Below are the code and all the weights of a small trained network. Each question names an input and a target symbol and asks about switching units off, where a switched-off unit gives its printed mean instead of its output.

import numpy as np


def w(rows, s, z=0):
    codes = np.array(rows[::2]) - 128.0
    scale = np.full(codes.shape[1], s)
    scale[-1] = z or s
    return codes * scale


def norm(h):
    return h / np.sqrt((h * h).mean(-1, keepdims=True) + 1e-5)


def f(y):
    return y / 2 * (1 + np.tanh(0.7978845608 * (y + 0.044715 * y**3)))


def softmax(a):
    e = np.exp(a - a.max(-1, keepdims=True))
    return e / e.sum(-1, keepdims=True)


def log_softmax(a):
    a = a - a.max(-1, keepdims=True)
    return a - np.log(np.exp(a).sum(-1, keepdims=True))


def net(x, mask):
    ids = ['αβδεηθλμξσφψω'.index(c) for c in x.split()]
    T = len(ids)
    res = E[ids] + P[:T]
    q, k, v = (norm(res) @ M[0].T for M in (Q, K, V))
    z = softmax(np.where(np.tri(T) > 0, q @ k.T / 2**0.5, -1e9)) @ v
    res = res + np.where(mask[0], z, O[0][:, -1]) @ O[0][:, :-1]
    y = f(norm(res) @ A[0][:, :-1].T + A[0][:, -1])
    res = res + np.where(mask[1:17], y, B[0][:, -1]) @ B[0][:, :-1]
    return log_softmax(norm(res)[-1] @ U[:, :-1].T + U[:, -1])


Q, K, V, O, A, B = {}, {}, {}, {}, {}, {}
E = w([
[101,118,125,152,143],'α',
[140,110,99,135,121],'β',
[151,118,113,129,112],'δ',
[88,107,108,163,144],'ε',
[144,118,96,131,126],'η',
[135,101,60,130,122],'θ',
[142,102,133,118,113],'λ',
[85,107,169,136,122],'μ',
[118,105,177,48,106],'ξ',
[5,170,167,152,131],'σ',
[164,144,199,68,65],'φ',
[135,164,117,115,145],'ψ',
[158,137,199,186,154],'ω',
],0.027)
P = w([
[77,204,54,125,2],'0',
[86,160,30,90,43],'1',
[73,142,46,79,83],'2',
[86,129,58,85,114],'3',
[95,118,65,88,136],'4',
[98,107,69,86,160],'5',
[98,99,78,82,175],'6',
[103,91,85,73,187],'7',
[105,90,96,65,202],'8',
[106,83,97,70,207],'9',
[120,78,112,60,225],'10',
[124,78,114,61,233],'11',
[112,75,117,64,233],'12',
[112,73,111,58,237],'13',
],0.0059)
Q[0] = w([
[83,181,124,74,41],'head 1',
[50,2,74,99,163],'head 1',
],0.0098)
K[0] = w([
[92,173,117,45,149],'head 1',
[190,128,203,123,254],'head 1',
],0.0089)
V[0] = w([
[26,68,188,22,12],'head 1',
[153,2,155,212,77],'head 1',
],0.0061)
O[0] = w([
[150,80,137,112,163,254],'head 1',
[122,100,128,155,8,139],'head 1',
],0.015,0.0046)
A[0] = w([
[143,121,229,224,130,101],'neuron 1',
[66,56,134,130,57,157],'neuron 2',
[136,185,155,107,205,135],'neuron 3',
[206,122,116,13,126,255],'neuron 4',
[76,184,74,84,130,122],'neuron 5',
[151,118,126,248,115,140],'neuron 6',
[134,138,19,164,170,205],'neuron 7',
[152,181,122,127,77,189],'neuron 8',
[77,180,182,110,104,79],'neuron 9',
[82,105,143,87,138,112],'neuron 10',
[181,98,91,179,155,140],'neuron 11',
[70,138,158,173,155,138],'neuron 12',
[109,218,172,124,123,197],'neuron 13',
[90,222,118,172,80,156],'neuron 14',
[159,145,53,148,108,55],'neuron 15',
[179,127,82,95,143,154],'neuron 16',
],0.012,0.0046)
B[0] = w([
[73,187,140,37,73,141],'neuron 1',
[179,154,93,135,119,211],'neuron 2',
[148,210,84,186,135,152],'neuron 3',
[108,146,107,193,169,246],'neuron 4',
[1,104,174,146,121,144],'neuron 5',
[103,219,157,58,105,145],'neuron 6',
[161,150,175,144,134,187],'neuron 7',
[116,122,190,144,227,136],'neuron 8',
[173,80,148,47,79,135],'neuron 9',
[121,76,134,132,107,167],'neuron 10',
[78,64,165,66,96,150],'neuron 11',
[153,91,92,146,126,154],'neuron 12',
[183,110,98,120,140,139],'neuron 13',
[164,92,115,68,178,150],'neuron 14',
[109,110,175,182,85,138],'neuron 15',
[110,95,116,138,139,161],'neuron 16',
],0.0095,0.011)
U = w([
[168,184,6,45,154,85],'α',
[168,169,179,193,54,127],'β',
[182,159,143,228,137,55],'δ',
[76,182,13,155,84,87],'ε',
[76,128,228,202,113,71],'η',
[32,107,108,218,54,59],'θ',
[240,114,26,184,95,112],'λ',
[167,39,110,98,32,142],'μ',
[158,60,115,56,227,127],'ξ',
[12,89,71,104,143,136],'σ',
[223,106,186,118,176,190],'φ',
[93,230,80,171,246,127],'ψ',
[104,192,175,72,103,254],'ω',
],0.012,0.0072)

Each question gives the input, a string of symbols that net reads in full, and the target symbol t.
The units are the heads (2 rows each of Q, K, V and O) and the neurons (one row each of A and B). Each row of codes is followed by its name. A weight is (code - 128) times the scale printed after its matrix; where a second scale follows, it is the last column's (O, A, B and U).
mask holds one flag per unit, heads first, then neurons. A switched-off unit (its flag False) gives its mean, the last column of its rows in O or B, instead of its output. The means were averaged over made-up inputs and are rounded, as every weight is.
A unit's drop is (log p(t) with every unit on - log p(t) with that unit switched off) / (log p(t) with every unit on - log p(t) with every unit switched off).
The circuit of an input: a set's keep is (log p(t) with only the set's units on - log p(t) with every unit switched off) / (log p(t) with every unit on - log p(t) with every unit switched off). Starting from the 12 units with the biggest drops (on a tie, the unit counted first), units are removed one at a time, each time the one whose removal leaves the highest keep (on an exact tie, the one counted first), for as long as the keep stays at least 0.8.
circuit, biggest first: the units of the circuit, biggest drop first
k most important neurons: the k neurons with the biggest drops, biggest first
drop of u: that unit's drop, to one decimal
input η μ β ψ δ ξ ξ θ, target ξ: circuit, biggest first	(head 1)
input σ δ θ, target σ: circuit, biggest first	(neuron 11; neuron 5)
input λ ε φ θ ξ θ β ψ μ, target ψ: 2 most important neurons	(neuron 3; neuron 11)
input σ σ ψ μ ξ ε, target ξ: circuit, biggest first	(head 1; neuron 4)
input β λ ε σ ξ λ μ μ ω α θ λ, target λ: 2 most important neurons	(neuron 2; neuron 7)
input θ η δ θ λ θ, target μ: circuit, biggest first	(neuron 11; head 1)
input ξ μ λ μ λ ε, target μ: 3 most important neurons	(neuron 4; neuron 11; neuron 3)
input λ ξ φ σ θ λ σ ξ ξ ξ ε, target ξ: circuit, biggest first	(neuron 4; head 1)
input ξ σ ε φ δ δ λ μ, target μ: circuit, biggest first	(neuron 4; neuron 2; neuron 8)
input φ θ σ β λ α, target λ: 2 most important neurons	(neuron 2; neuron 12)
input σ ε ξ ψ ξ, target ψ: circuit, biggest first	(head 1; neuron 4; neuron 3)
input μ ξ φ μ λ μ ξ μ σ ω δ ε α β, target β: 3 most important neurons	(neuron 15; neuron 4; neuron 2)
input ψ ξ φ, target ψ: circuit, biggest first	(head 1; neuron 4)
input θ ψ ξ θ α α β ψ δ ψ θ ξ, target ψ: circuit, biggest first	(head 1; neuron 3)
input μ μ μ φ μ ξ μ, target ξ: most important neuron	(neuron 5)
input μ θ η ξ δ ω μ λ α, target α: circuit, biggest first	(head 1; neuron 14; neuron 2; neuron 4)
input λ λ α, target λ: 2 most important neurons	(neuron 2; neuron 4)
input ξ ψ β λ λ φ μ α σ β ω η, target η: 3 most important neurons	(neuron 15; neuron 8; neuron 5)
input φ μ α θ α α μ θ λ λ δ σ ω δ, target δ: 3 most important neurons	(neuron 8; neuron 15; neuron 2)
input ε μ ψ φ ε ξ α, target ξ: circuit, biggest first	(neuron 4)
input ξ λ ξ ω ψ ξ ξ ξ ε, target ε: drop of neuron 12	0.1
input σ δ μ ψ δ, target ψ: drop of head 1	0.7
